Below is a small trained network, with its code and all its weights. Each question gives an input and a class and asks what happens when units are switched off, that is, made to give their printed mean instead of their output.

import numpy as np


def w(rows, s, z=0):
    codes = np.array(rows[::2]) - 128.0
    scale = np.full(codes.shape[1], s)
    scale[-1] = z or s
    return codes * scale


def f(y):
    return y / 2 * (1 + np.tanh(0.7978845608 * (y + 0.044715 * y**3)))


def log_softmax(a):
    a = a - a.max(-1, keepdims=True)
    return a - np.log(np.exp(a).sum(-1, keepdims=True))


def net(x, mask):
    res = np.array(x, float).reshape(1, 2) / 4 @ E
    y = f(res @ A[0][:, :-1].T + A[0][:, -1])
    res = res + np.where(mask, y, B[0][:, -1]) @ B[0][:, :-1]
    return log_softmax(res[-1] @ U[:, :-1].T + U[:, -1])


A, B = {}, {}
E = w([
[249,4,18,74,149,167,191,215,139],'x0',
[225,88,253,228,203,211,59,242,89],'x1',
],0.0062)
A[0] = w([
[77,151,73,93,113,132,144,113,131,98],'N1',
[177,126,216,158,130,169,146,162,131,89],'N2',
[222,59,19,110,130,137,170,165,131,87],'N3',
[75,125,62,106,115,128,159,77,132,93],'N4',
[130,116,159,133,138,136,117,148,120,250],'N5',
[17,200,250,167,119,104,118,65,124,100],'N6',
[68,133,37,84,120,98,150,54,139,159],'N7',
[113,95,174,142,140,165,94,176,108,100],'N8',
[134,121,108,124,125,133,149,131,125,255],'N9',
[203,97,237,166,152,147,116,131,128,153],'N10',
],0.013,0.01)
B[0] = w([
[137,100,105,121,136,75,164,193,90,171],'N1',
[142,144,149,128,186,49,129,185,125,181],'N2',
[152,92,215,83,214,169,53,149,107,231],'N3',
[147,136,138,160,177,59,115,190,133,184],'N4',
[142,135,96,157,7,128,167,41,169,204],'N5',
[161,84,191,71,167,187,83,132,137,247],'N6',
[135,169,145,180,77,79,116,136,118,239],'N7',
[100,140,105,145,150,102,78,175,81,169],'N8',
[99,155,136,99,17,177,153,43,199,207],'N9',
[127,154,148,146,100,63,136,160,124,217],'N10',
],0.021,0.015)
U = w([
[143,192,147,191,104,41,117,186,119,134],'0',
[164,40,183,45,173,209,64,119,131,138],'1',
[121,172,119,152,36,167,167,3,179,255],'2',
[112,143,108,153,158,172,134,115,119,89],'3',
[126,81,110,134,159,159,171,128,85,90],'4',
[108,132,94,138,156,167,177,122,109,93],'5',
[123,82,89,130,121,168,166,123,75,89],'6',
[116,117,102,153,174,142,138,131,131,90],'7',
],0.011,0.0068)

Each question gives the input, the list of numbers given to net, and the class t.
The units are the neurons (one row each of A and B). Each row of codes is followed by its name. A weight is (code - 128) times the scale printed after its matrix; where a second scale follows, it is the last column's (A, B and U).
mask holds one flag per neuron, in row order. A switched-off neuron (its flag False) gives its mean, the last column of its row in B, instead of its output. The means were averaged over made-up inputs and are rounded, as every weight is.
A unit's drop is (log p(t) with every unit on - log p(t) with that unit switched off) / (log p(t) with every unit on - log p(t) with every unit switched off).
The circuit of an input: a set's keep is (log p(t) with only the set's units on - log p(t) with every unit switched off) / (log p(t) with every unit on - log p(t) with every unit switched off). Starting from all 10 units, units are removed one at a time, each time the one whose removal leaves the highest keep (on an exact tie, the one counted first), for as long as the keep stays at least 0.8.
circuit, biggest first: the units of the circuit, biggest drop first
top k neurons: the k neurons with the biggest drops, biggest first
drop of u: that unit's drop, to one decimal
input [5,6], class 0: circuit, biggest first : [N10]
input [0,3], class 2: circuit, biggest first : [N4; N3]
input [-3,2], class 2: top 2 neurons : [N3; N5]
input [-6,4], class 1: top 2 neurons : [N6; N7]
input [-3,3], class 2: circuit, biggest first : [N3; N4]
input [7,7], class 0: top 4 neurons : [N10; N6; N2; N8]
input [7,8], class 0: top 3 neurons : [N10; N6; N2]
input [-8,7], class 1: top 4 neurons : [N6; N7; N4; N1]
input [-5,4], class 1: top 3 neurons : [N6; N7; N4]
input [3,0], class 2: drop of N6 : 1.2
input [-6,2], class 1: drop of N6 : 1.9
input [-7,-5], class 1: drop of N6 : 4.7
